Small tables with named rows and columns. After each table, cells are looked up by row and column.

Gak.tsv
	Gan	Poba	Godob	Lag	Lopeguv	Femob	Gur
Pozi	120	191	137	39	151	148	145
Kipem	90	103	208	59	180	89	26
Lugu	77	139	152	221	179	62	113
Vuvimuv	108	235	213	157	50	211	50
Tino	147	51	157	181	34	59	151
Tudes	231	82	39	224	38	190	156
Dap	244	59	233	30	64	82	91
Burisek	229	67	235	65	104	188	222
Zeto	238	124	80	61	94	35	194
Matemo	176	205	127	224	52	245	65
Pusama	186	53	53	102	79	131	48
Goti	191	233	86	167	145	207	236
Lum	190	127	136	143	216	193	52

Gur of Lum = 52
Gur of Goti = 236
Godob of Lum = 136
Gan of Burisek = 229
Godob of Vuvimuv = 213
Poba of Dap = 59
Lag of Pozi = 39
Godob of Pozi = 137
Godob of Tino = 157
Lopeguv of Vuvimuv = 50
Lopeguv of Kipem = 180
Poba of Vuvimuv = 235
Femob of Vuvimuv = 211
Gan of Kipem = 90
Femob of Tudes = 190
Lag of Burisek = 65
Gur of Lugu = 113
Which row has the largest Godob? Burisek

Table Mito
cols = Totusit, Zime, Sak, Museziv, Viza, Fut, Dogule
Zubimid: [79, 111, 139, 112, 84, 120, 86]
Tiz: [199, 133, 157, 181, 181, 186, 94]
Lub: [112, 56, 163, 112, 85, 95, 102]
Vit: [139, 167, 184, 132, 179, 76, 156]
Fikob: [133, 146, 113, 146, 141, 143, 137]
Rase: [118, 122, 136, 183, 145, 137, 146]
Gizabek: [100, 102, 132, 118, 103, 165, 139]
Rarefev: [128, 145, 132, 184, 40, 161, 210]

What is the Zime of Rase in Mito?
122
What is the Fut of Rarefev in Mito?
161
What is the Totusit of Vit in Mito?
139
What is the Viza of Vit in Mito?
179
What is the Viza of Lub in Mito?
85
What is the Dogule of Zubimid in Mito?
86
What is the Dogule of Gizabek in Mito?
139
What is the Dogule of Lub in Mito?
102
What is the Fut of Vit in Mito?
76
What is the Viza of Rase in Mito?
145
What is the Sak of Zubimid in Mito?
139
What is the Viza of Tiz in Mito?
181
What is the Totusit of Rase in Mito?
118
What is the Sak of Gizabek in Mito?
132
What is the Fut of Lub in Mito?
95
What is the Totusit of Zubimid in Mito?
79
What is the Totusit of Gizabek in Mito?
100
What is the Sak of Tiz in Mito?
157
What is the Fut of Tiz in Mito?
186
What is the Dogule of Fikob in Mito?
137

Ged =
	Kop	Ses	Guzoz	Bolada	Segevat	Selusak	Pimaku
Lekeno	113	101	50	140	159	119	188
Kob	147	115	194	134	89	162	158
Dapo	90	166	97	73	100	107	30

What is the Pimaku of Dapo in Ged? 30
What is the Pimaku of Kob in Ged? 158
What is the Ses of Dapo in Ged? 166
What is the Segevat of Lekeno in Ged? 159
What is the Segevat of Dapo in Ged? 100
What is the Bolada of Dapo in Ged? 73
What is the Guzoz of Dapo in Ged? 97
What is the Kop of Lekeno in Ged? 113
What is the Selusak of Dapo in Ged? 107
What is the Guzoz of Kob in Ged? 194
What is the Pimaku of Lekeno in Ged? 188
What is the Selusak of Lekeno in Ged? 119
What is the Bolada of Kob in Ged? 134
Row with the largest Segevat: Lekeno

Table Zag
	Kan	Kes	Sofib	Dufolog	Diz	Zef	Linap	Medid	Nuf	Gage
Metotu	202	188	229	174	179	191	165	175	147	159
Sagi	216	239	70	134	181	36	114	166	154	183
Vosit	223	165	173	214	133	239	182	169	143	209
Ronomu	168	174	171	180	169	181	207	173	138	164
Nupizot	218	130	207	113	194	213	157	134	112	153
Lavolo	179	197	201	168	187	183	151	177	142	152
Vid	141	225	113	158	185	58	154	184	173	149
Bidodu	146	134	216	143	169	219	84	151	185	160
Lep	124	203	211	193	185	208	164	196	147	149

What is the Linap of Bidodu in Zag?
84
What is the Gage of Metotu in Zag?
159
What is the Zef of Lep in Zag?
208
What is the Kan of Vosit in Zag?
223
What is the Zef of Sagi in Zag?
36
What is the Diz of Ronomu in Zag?
169
What is the Kes of Sagi in Zag?
239
What is the Nuf of Nupizot in Zag?
112
What is the Kes of Lep in Zag?
203
What is the Gage of Sagi in Zag?
183
What is the Linap of Lep in Zag?
164
What is the Dufolog of Ronomu in Zag?
180

Table Pofopof
|  | Fid | Gogavi | Veza | Nurep | Naz | Vib | Rudu | Par | Fipidan |
|---|---|---|---|---|---|---|---|---|---|
| Dosoki | 784 | 516 | 434 | 292 | 379 | 610 | 384 | 639 | 423 |
| Vakik | 320 | 849 | 619 | 708 | 389 | 630 | 677 | 254 | 353 |
| Vukof | 555 | 244 | 301 | 836 | 355 | 643 | 849 | 326 | 402 |

Dosoki, Nurep => 292
Vukof, Rudu => 849
Vakik, Naz => 389
Vakik, Vib => 630
Vukof, Naz => 355
Vakik, Nurep => 708
Vukof, Fipidan => 402
Vakik, Rudu => 677
Vakik, Veza => 619
Vakik, Fid => 320
Vukof, Nurep => 836
Dosoki, Rudu => 384
Vakik, Par => 254
Dosoki, Par => 639
Vakik, Gogavi => 849
Dosoki, Naz => 379
Vukof, Vib => 643
Vukof, Par => 326

Fononep:
	Lape	Rir
Mafome	44628	27471
Nula	8007	83356
Fem	57928	51672
Geni	17674	27440
Bek	51698	34042
Ritipe	35600	21056
Fitamev	38853	42192
Lop	46776	23873
Pozumu	48798	61964

Lop, Rir: 23873
Lop, Lape: 46776
Mafome, Lape: 44628
Fem, Lape: 57928
Ritipe, Rir: 21056
Nula, Rir: 83356
Pozumu, Lape: 48798
Fitamev, Lape: 38853
Geni, Lape: 17674
Bek, Lape: 51698
Mafome, Rir: 27471

Kem =
|  | Rapoku | Zaf | Dip | Sepif | Tabo | Fad | Padazis | Lusetir | Tigoro | Makigo |
|---|---|---|---|---|---|---|---|---|---|---|
| Bolu | 55 | 60 | 54 | 87 | 57 | 66 | 88 | 44 | 59 | 57 |
| Muro | 55 | 78 | 72 | 55 | 69 | 55 | 49 | 66 | 64 | 61 |
| Zapu | 64 | 12 | 56 | 69 | 61 | 62 | 63 | 44 | 66 | 80 |
| Kez | 54 | 70 | 73 | 67 | 70 | 60 | 60 | 57 | 66 | 62 |
| Gib | 54 | 44 | 57 | 84 | 64 | 62 | 86 | 40 | 63 | 68 |

Dip of Muro: 72
Padazis of Bolu: 88
Sepif of Gib: 84
Makigo of Zapu: 80
Dip of Gib: 57
Rapoku of Kez: 54

